Here is a tiny trained network, its code and every weight. The questions are about switching its units off for an input and a target symbol, where a switched-off unit gives its printed mean instead of its output.

import numpy as np


def w(rows, s, z=0):
    codes = np.array(rows[::2]) - 128.0
    scale = np.full(codes.shape[1], s)
    scale[-1] = z or s
    return codes * scale


def norm(h):
    return h / np.sqrt((h * h).mean(-1, keepdims=True) + 1e-5)


def f(y):
    return y / 2 * (1 + np.tanh(0.7978845608 * (y + 0.044715 * y**3)))


def softmax(a):
    e = np.exp(a - a.max(-1, keepdims=True))
    return e / e.sum(-1, keepdims=True)


def log_softmax(a):
    a = a - a.max(-1, keepdims=True)
    return a - np.log(np.exp(a).sum(-1, keepdims=True))


def net(x, mask):
    ids = ['ΛΣΦεμτ'.index(c) for c in x.split()]
    T = len(ids)
    res = E[ids] + P[:T]
    u = 0
    for l in range(2):
        q, k, v = (norm(res) @ M[l].T for M in (Q, K, V))
        z = softmax(np.where(np.tri(T) > 0, q @ k.T / 3**0.5, -1e9)) @ v
        res = res + np.where(mask[u], z, O[l][:, -1]) @ O[l][:, :-1]
        u += 1
        y = f(norm(res) @ A[l][:, :-1].T + A[l][:, -1])
        res = res + np.where(mask[u : u + 4], y, B[l][:, -1]) @ B[l][:, :-1]
        u += 4
    return log_softmax(norm(res)[-1] @ U[:, :-1].T + U[:, -1])


Q, K, V, O, A, B = {}, {}, {}, {}, {}, {}
E = w([
[148,159,176,85],'Λ',
[71,142,159,150],'Σ',
[142,161,147,53],'Φ',
[136,140,142,68],'ε',
[9,163,142,75],'μ',
[64,49,146,218],'τ',
],0.014)
P = w([
[129,177,91,197],'0',
[17,122,236,103],'1',
[169,70,108,66],'2',
[136,176,140,165],'3',
[60,123,250,104],'4',
[159,61,93,68],'5',
[132,157,139,171],'6',
[67,118,237,126],'7',
[151,61,95,76],'8',
[120,157,131,181],'9',
],0.012)
Q[0] = w([
[32,81,94,16],'L0H0',
[117,152,220,104],'L0H0',
[2,68,179,162],'L0H0',
],0.0097)
K[0] = w([
[30,143,86,63],'L0H0',
[131,206,138,171],'L0H0',
[104,95,10,204],'L0H0',
],0.011)
V[0] = w([
[81,145,75,142],'L0H0',
[54,160,244,188],'L0H0',
[82,107,154,171],'L0H0',
],0.011)
O[0] = w([
[187,3,43,39,152],'L0H0',
[249,184,207,99,255],'L0H0',
[187,162,159,28,166],'L0H0',
],0.0072,0.0094)
A[0] = w([
[168,137,118,40,119],'L0N0',
[208,160,131,93,254],'L0N1',
[95,109,83,91,156],'L0N2',
[123,254,114,57,53],'L0N3',
],0.01,0.0033)
B[0] = w([
[6,70,88,95,202],'L0N0',
[59,101,99,195,254],'L0N1',
[154,83,113,183,130],'L0N2',
[79,144,174,158,201],'L0N3',
],0.012,0.0088)
Q[1] = w([
[162,113,250,84],'L1H0',
[134,208,135,128],'L1H0',
[128,90,92,247],'L1H0',
],0.014)
K[1] = w([
[115,137,9,190],'L1H0',
[56,131,81,75],'L1H0',
[212,49,195,59],'L1H0',
],0.013)
V[1] = w([
[183,236,8,21],'L1H0',
[82,189,82,76],'L1H0',
[79,228,166,92],'L1H0',
],0.011)
O[1] = w([
[89,96,162,167,9],'L1H0',
[128,6,203,98,118],'L1H0',
[131,132,213,118,137],'L1H0',
],0.017,0.015)
A[1] = w([
[29,52,54,205,123],'L1N0',
[144,105,107,1,114],'L1N1',
[83,131,190,1,253],'L1N2',
[165,204,35,88,19],'L1N3',
],0.0099,0.004)
B[1] = w([
[209,124,124,183,135],'L1N0',
[224,40,128,129,177],'L1N1',
[123,142,105,199,253],'L1N2',
[52,77,177,8,166],'L1N3',
],0.013)
U = w([
[184,204,176,124,169],'Λ',
[219,108,140,121,1],'Σ',
[19,78,135,166,165],'Φ',
[128,104,41,177,28],'ε',
[139,2,148,104,131],'μ',
[155,170,67,60,229],'τ',
],0.016,0.0021)

Each question gives the input, a string of symbols that net reads in full, and the target symbol t.
The units are the heads (3 rows each of Q, K, V and O) and the neurons (one row each of A and B). Each row of codes is followed by its name. A weight is (code - 128) times the scale printed after its matrix; where a second scale follows, it is the last column's (O, A, B and U).
mask holds one flag per unit, layer by layer, with each layer's heads first. A switched-off unit (its flag False) gives its mean, the last column of its rows in O or B, instead of its output. The means were averaged over made-up inputs and are rounded, as every weight is.
A unit's drop is (log p(t) with every unit on - log p(t) with that unit switched off) / (log p(t) with every unit on - log p(t) with every unit switched off).
The circuit of an input: a set's keep is (log p(t) with only the set's units on - log p(t) with every unit switched off) / (log p(t) with every unit on - log p(t) with every unit switched off). Starting from all 10 units, units are removed one at a time, each time the one whose removal leaves the highest keep (on an exact tie, the one counted first), for as long as the keep stays at least 0.8.
units of the circuit, in order: the units of the circuit, biggest drop first
most important unit: the unit with the biggest drop
top k neurons in layer l: the k neurons of layer l with the biggest drops, biggest first
drop when u is switched off: that unit's drop, to one decimal
input μ μ μ Λ Λ ε Λ Λ, target μ: units of the circuit, in order => (L1H0)
input Λ Λ μ Σ, target Φ: units of the circuit, in order => (L1H0; L1N1)
input Φ μ Λ Λ τ Λ Λ μ Λ ε, target Λ: units of the circuit, in order => (L0H0; L1H0)
input Φ Λ Λ μ Σ Λ Φ, target Λ: units of the circuit, in order => (L0H0; L1H0)
input ε τ μ Φ Λ τ μ Σ, target ε: units of the circuit, in order => (L0H0; L1H0; L0N3; L0N0)
input Σ μ μ τ Λ τ, target τ: units of the circuit, in order => (L1H0; L0N0)
input μ Λ Λ Λ Φ Λ, target Φ: units of the circuit, in order => (L0N0; L0N1)
input μ Λ Σ ε τ ε Λ Λ τ Σ, target τ: top 2 neurons in layer 0 => (L0N1; L0N0)
input ε τ μ μ Λ, target ε: top 2 neurons in layer 0 => (L0N2; L0N3)
input Φ Λ Λ, target Φ: top 3 neurons in layer 0 => (L0N1; L0N0; L0N3)
input Φ Φ Λ Φ Φ μ Λ Λ ε, target ε: units of the circuit, in order => (L0H0; L0N1)
input ε Λ Λ Λ μ Λ Φ Λ, target ε: top 3 neurons in layer 0 => (L0N3; L0N1; L0N2)
input Σ μ Φ Φ Φ μ ε Λ, target Σ: top 2 neurons in layer 0 => (L0N1; L0N3)
input ε Σ ε Φ ε, target ε: most important unit => L0H0
input ε Λ ε τ Φ, target ε: top 3 neurons in layer 0 => (L0N2; L0N3; L0N1)
input ε μ μ Λ Λ Λ ε μ, target ε: top 2 neurons in layer 0 => (L0N2; L0N3)
input ε ε Σ μ τ, target ε: top 2 neurons in layer 0 => (L0N1; L0N2)
input Σ τ Σ Λ μ, target Σ: top 2 neurons in layer 1 => (L1N1; L1N3)
input Λ Λ μ Λ μ, target Λ: top 2 neurons in layer 0 => (L0N1; L0N0)
input Φ Σ Φ μ ε ε, target μ: most important unit => L1N1
input Σ μ τ Λ Φ, target Σ: drop when L1N3 is switched off => 0.4
input μ Φ Λ Σ Λ Φ ε, target Λ: drop when L0N3 is switched off => 0.1
input ε Σ Λ Φ Φ ε Λ μ, target ε: drop when L1N0 is switched off => 0.3
